Below are the code and all the weights of a small trained network. Each question names an input and a target symbol and asks about switching units off, where a switched-off unit gives its printed mean instead of its output.

import numpy as np


def w(rows, s, z=0):
    codes = np.array(rows[::2]) - 128.0
    scale = np.full(codes.shape[1], s)
    scale[-1] = z or s
    return codes * scale


def norm(h):
    return h / np.sqrt((h * h).mean(-1, keepdims=True) + 1e-5)


def f(y):
    return y / 2 * (1 + np.tanh(0.7978845608 * (y + 0.044715 * y**3)))


def softmax(a):
    e = np.exp(a - a.max(-1, keepdims=True))
    return e / e.sum(-1, keepdims=True)


def log_softmax(a):
    a = a - a.max(-1, keepdims=True)
    return a - np.log(np.exp(a).sum(-1, keepdims=True))


def net(x, mask):
    ids = ['ΓΔΘΛΨαβεζημπτ'.index(c) for c in x.split()]
    T = len(ids)
    res = E[ids] + P[:T]
    r = norm(res)
    for j in range(3):
        rows = slice(3 * j, 3 * j + 3)
        q, k, v = (r @ M[0][rows].T for M in (Q, K, V))
        z = softmax(np.where(np.tri(T) > 0, q @ k.T / 3**0.5, -1e9)) @ v
        o = O[0][rows]
        res = res + np.where(mask[j], z, o[:, -1]) @ o[:, :-1]
    y = f(norm(res) @ A[0][:, :-1].T + A[0][:, -1])
    res = res + np.where(mask[3:7], y, B[0][:, -1]) @ B[0][:, :-1]
    return log_softmax(norm(res)[-1] @ U[:, :-1].T + U[:, -1])


Q, K, V, O, A, B = {}, {}, {}, {}, {}, {}
E = w([
[93,75,178,3,143],'Γ',
[156,218,176,89,20],'Δ',
[155,96,122,41,75],'Θ',
[116,130,99,126,172],'Λ',
[64,180,54,139,188],'Ψ',
[63,170,81,130,75],'α',
[151,126,182,74,226],'β',
[175,146,58,99,172],'ε',
[123,170,34,96,76],'ζ',
[131,78,105,135,161],'η',
[79,120,67,103,85],'μ',
[62,70,173,110,130],'π',
[141,193,91,16,153],'τ',
],0.017)
P = w([
[178,141,146,194,94],'0',
[79,181,85,7,162],'1',
[53,87,124,100,203],'2',
[77,138,114,110,255],'3',
[90,190,54,102,213],'4',
[2,168,183,96,206],'5',
],0.0083)
Q[0] = w([
[151,113,149,213,67],'H1',
[180,102,132,193,78],'H1',
[86,142,105,7,151],'H1',
[93,93,108,94,103],'H2',
[151,147,133,169,83],'H2',
[201,89,159,211,101],'H2',
[147,156,141,107,148],'H3',
[210,94,137,238,62],'H3',
[100,188,100,42,165],'H3',
],0.019)
K[0] = w([
[117,63,64,109,172],'H1',
[37,117,108,76,183],'H1',
[118,167,172,191,104],'H1',
[151,114,150,189,141],'H2',
[165,106,94,115,168],'H2',
[6,113,73,60,168],'H2',
[85,173,145,109,154],'H3',
[66,88,87,59,166],'H3',
[148,153,176,133,72],'H3',
],0.016)
V[0] = w([
[134,206,181,166,169],'H1',
[119,112,94,3,147],'H1',
[6,111,217,92,158],'H1',
[207,155,159,96,133],'H2',
[108,76,42,46,127],'H2',
[5,190,100,95,132],'H2',
[65,124,164,207,56],'H3',
[130,25,174,112,105],'H3',
[161,203,182,110,5],'H3',
],0.02)
O[0] = w([
[216,97,112,121,171,149],'H1',
[85,86,137,89,8,201],'H1',
[136,129,139,9,179,65],'H1',
[160,82,187,153,77,216],'H2',
[30,178,125,106,32,144],'H2',
[174,158,66,37,79,109],'H2',
[146,210,168,144,206,47],'H3',
[37,101,160,106,199,74],'H3',
[226,114,253,167,154,254],'H3',
],0.014,0.0095)
A[0] = w([
[121,8,103,173,141,188],'N1',
[138,31,159,174,41,174],'N2',
[145,145,52,117,48,253],'N3',
[251,184,184,134,42,145],'N4',
],0.013,0.00041)
B[0] = w([
[235,93,217,110,205,190],'N1',
[199,139,93,84,247,249],'N2',
[26,118,120,77,137,179],'N3',
[210,189,201,96,201,239],'N4',
],0.011)
U = w([
[53,82,171,38,86,112],'Γ',
[156,127,135,160,133,2],'Δ',
[87,93,230,205,78,127],'Θ',
[170,108,21,233,157,122],'Λ',
[198,169,7,83,101,123],'Ψ',
[197,207,125,142,174,34],'α',
[189,15,109,113,184,222],'β',
[154,71,105,245,54,102],'ε',
[190,186,155,199,74,196],'ζ',
[61,131,122,240,192,108],'η',
[112,245,171,138,116,149],'μ',
[103,172,143,79,236,178],'π',
[199,73,125,119,9,104],'τ',
],0.011,0.0035)

Each question gives the input, a string of symbols that net reads in full, and the target symbol t.
The units are the heads (3 rows each of Q, K, V and O) and the neurons (one row each of A and B). Each row of codes is followed by its name. A weight is (code - 128) times the scale printed after its matrix; where a second scale follows, it is the last column's (O, A, B and U).
mask holds one flag per unit, heads first, then neurons. A switched-off unit (its flag False) gives its mean, the last column of its rows in O or B, instead of its output. The means were averaged over made-up inputs and are rounded, as every weight is.
A unit's drop is (log p(t) with every unit on - log p(t) with that unit switched off) / (log p(t) with every unit on - log p(t) with every unit switched off).
The circuit of an input: a set's keep is (log p(t) with only the set's units on - log p(t) with every unit switched off) / (log p(t) with every unit on - log p(t) with every unit switched off). Starting from all 7 units, units are removed one at a time, each time the one whose removal leaves the highest keep (on an exact tie, the one counted first), for as long as the keep stays at least 0.8.
circuit, biggest first: the units of the circuit, biggest drop first
most important unit: the unit with the biggest drop
which heads matter: for each layer, one digit per head in row order, 1 if its drop is at least 0.15 and else 0, layers parted by /
drop of u: that unit's drop, to one decimal
input μ Θ ζ, target μ: most important unit => H3
input μ ε Λ Θ Θ τ, target μ: circuit, biggest first => [H2 H1]
input μ Ψ μ η, target μ: which heads matter => 011
input Θ β π, target Θ: which heads matter => 100
input ε τ β, target ε: which heads matter => 101
input Λ μ ζ μ ε, target Λ: circuit, biggest first => [H1 H3]
input Γ μ β β, target Γ: which heads matter => 000
input β Γ Λ Γ μ Ψ, target β: which heads matter => 011
input β ε ε μ Γ τ, target β: circuit, biggest first => [H2 H3]
input β ζ β Γ Γ π, target β: circuit, biggest first => [H2 H3 H1]
input ζ π π β β τ, target ζ: which heads matter => 101
input Γ ζ Ψ τ η, target Γ: which heads matter => 000
input Ψ β Θ μ β Γ, target Ψ: which heads matter => 001
input Θ η η π ε ε, target Θ: circuit, biggest first => [H1]
input Θ π η Ψ π Γ, target Θ: drop of H1 => 0.2
input Λ β Γ ζ β, target Λ: drop of H3 => 0.3
input Λ Γ τ, target Λ: drop of H1 => 0.4
